Below are the code and all the weights of a small trained network. Each question names an input and a class and asks about switching units off, where a switched-off unit gives its printed mean instead of its output.

import numpy as np


def w(rows, s, z=0):
    codes = np.array(rows[::2]) - 128.0
    scale = np.full(codes.shape[1], s)
    scale[-1] = z or s
    return codes * scale


def norm(h):
    return h / np.sqrt((h * h).mean(-1, keepdims=True) + 1e-5)


def f(y):
    return np.maximum(y, 0)


def log_softmax(a):
    a = a - a.max(-1, keepdims=True)
    return a - np.log(np.exp(a).sum(-1, keepdims=True))


def net(x, mask):
    res = np.array(x, float).reshape(1, 4) / 4 @ E
    u = 0
    for l in range(2):
        y = f(norm(res) @ A[l][:, :-1].T + A[l][:, -1])
        res = res + np.where(mask[u : u + 8], y, B[l][:, -1]) @ B[l][:, :-1]
        u += 8
    return log_softmax(norm(res)[-1] @ U[:, :-1].T + U[:, -1])


A, B = {}, {}
E = w([
[130,75,135,67,149,203,167,158,149],'x0',
[163,183,136,59,139,178,52,139,207],'x1',
[194,130,56,185,34,38,150,201,254],'x2',
[125,96,157,168,112,223,136,63,155],'x3',
],0.0099)
A[0] = w([
[150,173,101,113,67,126,119,254,18,76],'0.n0',
[6,255,83,232,70,92,14,69,105,4],'0.n1',
[182,116,118,241,156,156,137,135,218,59],'0.n2',
[129,67,92,205,111,101,194,77,73,90],'0.n3',
[141,200,90,53,59,75,150,47,133,8],'0.n4',
[198,203,160,48,211,17,110,208,93,68],'0.n5',
[118,99,141,201,100,173,76,66,150,117],'0.n6',
[99,136,157,44,134,136,144,101,251,124],'0.n7',
],0.0072,0.0028)
B[0] = w([
[151,158,92,98,115,209,159,122,85,187],'0.n0',
[69,125,136,2,135,133,229,124,189,251],'0.n1',
[81,197,121,101,106,181,91,104,111,214],'0.n2',
[213,147,135,125,188,95,165,125,154,238],'0.n3',
[163,118,160,41,188,245,159,105,139,161],'0.n4',
[121,180,124,207,144,184,170,102,117,254],'0.n5',
[166,180,171,136,141,253,170,130,177,205],'0.n6',
[168,89,120,129,132,105,226,104,90,217],'0.n7',
],0.0094,0.0053)
A[1] = w([
[66,110,191,248,99,27,185,138,93,187],'1.n0',
[149,104,2,165,2,76,109,128,218,127],'1.n1',
[78,183,158,102,94,71,132,126,157,2],'1.n2',
[245,215,114,103,137,170,69,53,119,93],'1.n3',
[101,132,119,168,95,156,102,161,165,128],'1.n4',
[133,177,94,159,148,63,82,224,175,102],'1.n5',
[146,117,129,3,175,126,188,118,195,116],'1.n6',
[144,195,56,130,154,123,117,169,58,78],'1.n7',
],0.0099,0.004)
B[1] = w([
[221,152,166,144,207,155,156,117,150,163],'1.n0',
[123,183,152,47,152,147,54,50,74,208],'1.n1',
[108,98,63,59,150,128,143,95,169,143],'1.n2',
[184,142,133,227,193,138,102,175,140,209],'1.n3',
[175,145,92,126,177,168,136,96,94,144],'1.n4',
[149,161,127,103,125,209,119,63,104,160],'1.n5',
[122,92,73,104,154,2,140,89,169,254],'1.n6',
[124,174,148,178,72,173,175,192,225,165],'1.n7',
],0.0093,0.011)
U = w([
[149,206,174,188,153,208,226,97,202,232],'0',
[133,201,167,75,183,188,106,37,84,245],'1',
[240,128,161,179,230,77,183,101,174,195],'2',
[46,46,75,51,120,63,235,64,220,240],'3',
[149,70,84,165,160,19,133,119,194,27],'4',
[148,104,232,186,29,115,45,169,75,2],'5',
[74,51,191,254,20,85,63,206,99,2],'6',
[87,37,178,240,112,61,64,170,137,2],'7',
],0.0076,0.0041)

Each question gives the input, the list of numbers given to net, and the class t.
The units are the neurons (one row each of A and B). Each row of codes is followed by its name. A weight is (code - 128) times the scale printed after its matrix; where a second scale follows, it is the last column's (A, B and U).
mask holds one flag per neuron, layer by layer. A switched-off neuron (its flag False) gives its mean, the last column of its row in B, instead of its output. The means were averaged over made-up inputs and are rounded, as every weight is.
A unit's drop is (log p(t) with every unit on - log p(t) with that unit switched off) / (log p(t) with every unit on - log p(t) with every unit switched off).
The circuit of an input: a set's keep is (log p(t) with only the set's units on - log p(t) with every unit switched off) / (log p(t) with every unit on - log p(t) with every unit switched off). Starting from the 12 units with the biggest drops (on a tie, the unit counted first), units are removed one at a time, each time the one whose removal leaves the highest keep (on an exact tie, the one counted first), for as long as the keep stays at least 0.8.
circuit, biggest first: the units of the circuit, biggest drop first
k most important neurons: the k neurons with the biggest drops, biggest first
top k neurons in layer l: the k neurons of layer l with the biggest drops, biggest first
input [-6,-5,-6,-7], class 0: circuit, biggest first	[1.n7, 1.n6, 1.n1]
input [2,-2,6,-8], class 0: top 2 neurons in layer 0	[0.n5, 0.n0]
input [-7,6,7,6], class 1: circuit, biggest first	[1.n1]
input [0,2,0,-8], class 0: circuit, biggest first	[0.n5, 1.n7]
input [-6,-3,3,-2], class 3: circuit, biggest first	[0.n1, 1.n3]
input [-7,3,2,-7], class 0: 3 most important neurons	[0.n5, 0.n0, 1.n7]
input [-2,-4,1,-7], class 0: circuit, biggest first	[0.n5, 1.n6]
input [0,7,-6,-5], class 2: circuit, biggest first	[1.n3, 1.n1]
input [-5,-4,-4,-6], class 0: circuit, biggest first	[1.n7, 1.n6]
input [-2,-4,-1,-7], class 0: 2 most important neurons	[0.n5, 1.n7]
input [8,5,-6,5], class 3: top 4 neurons in layer 0	[0.n5, 0.n7, 0.n2, 0.n0]
input [-1,-7,8,7], class 1: circuit, biggest first	[1.n1, 0.n2]
input [8,-3,-4,4], class 3: top 4 neurons in layer 1	[1.n3, 1.n1, 1.n0, 1.n5]
input [-7,-1,4,-4], class 3: 2 most important neurons	[0.n1, 0.n4]
input [-6,3,5,1], class 3: 3 most important neurons	[0.n1, 1.n6, 0.n4]
input [-1,2,-2,-6], class 0: circuit, biggest first	[0.n5, 1.n7]
input [0,3,3,-5], class 0: circuit, biggest first	[0.n5, 0.n1, 1.n6]
input [5,3,6,-5], class 1: 3 most important neurons	[1.n1, 0.n1, 0.n3]
input [-6,5,6,3], class 1: circuit, biggest first	[1.n1]
input [-8,2,6,2], class 3: top 3 neurons in layer 0	[0.n1, 0.n4, 0.n5]
input [8,8,-6,2], class 2: 2 most important neurons	[0.n1, 1.n1]
input [3,-6,2,-7], class 0: top 4 neurons in layer 0	[0.n1, 0.n0, 0.n5, 0.n7]
input [-5,-2,-4,3], class 3: top 2 neurons in layer 0	[0.n1, 0.n5]
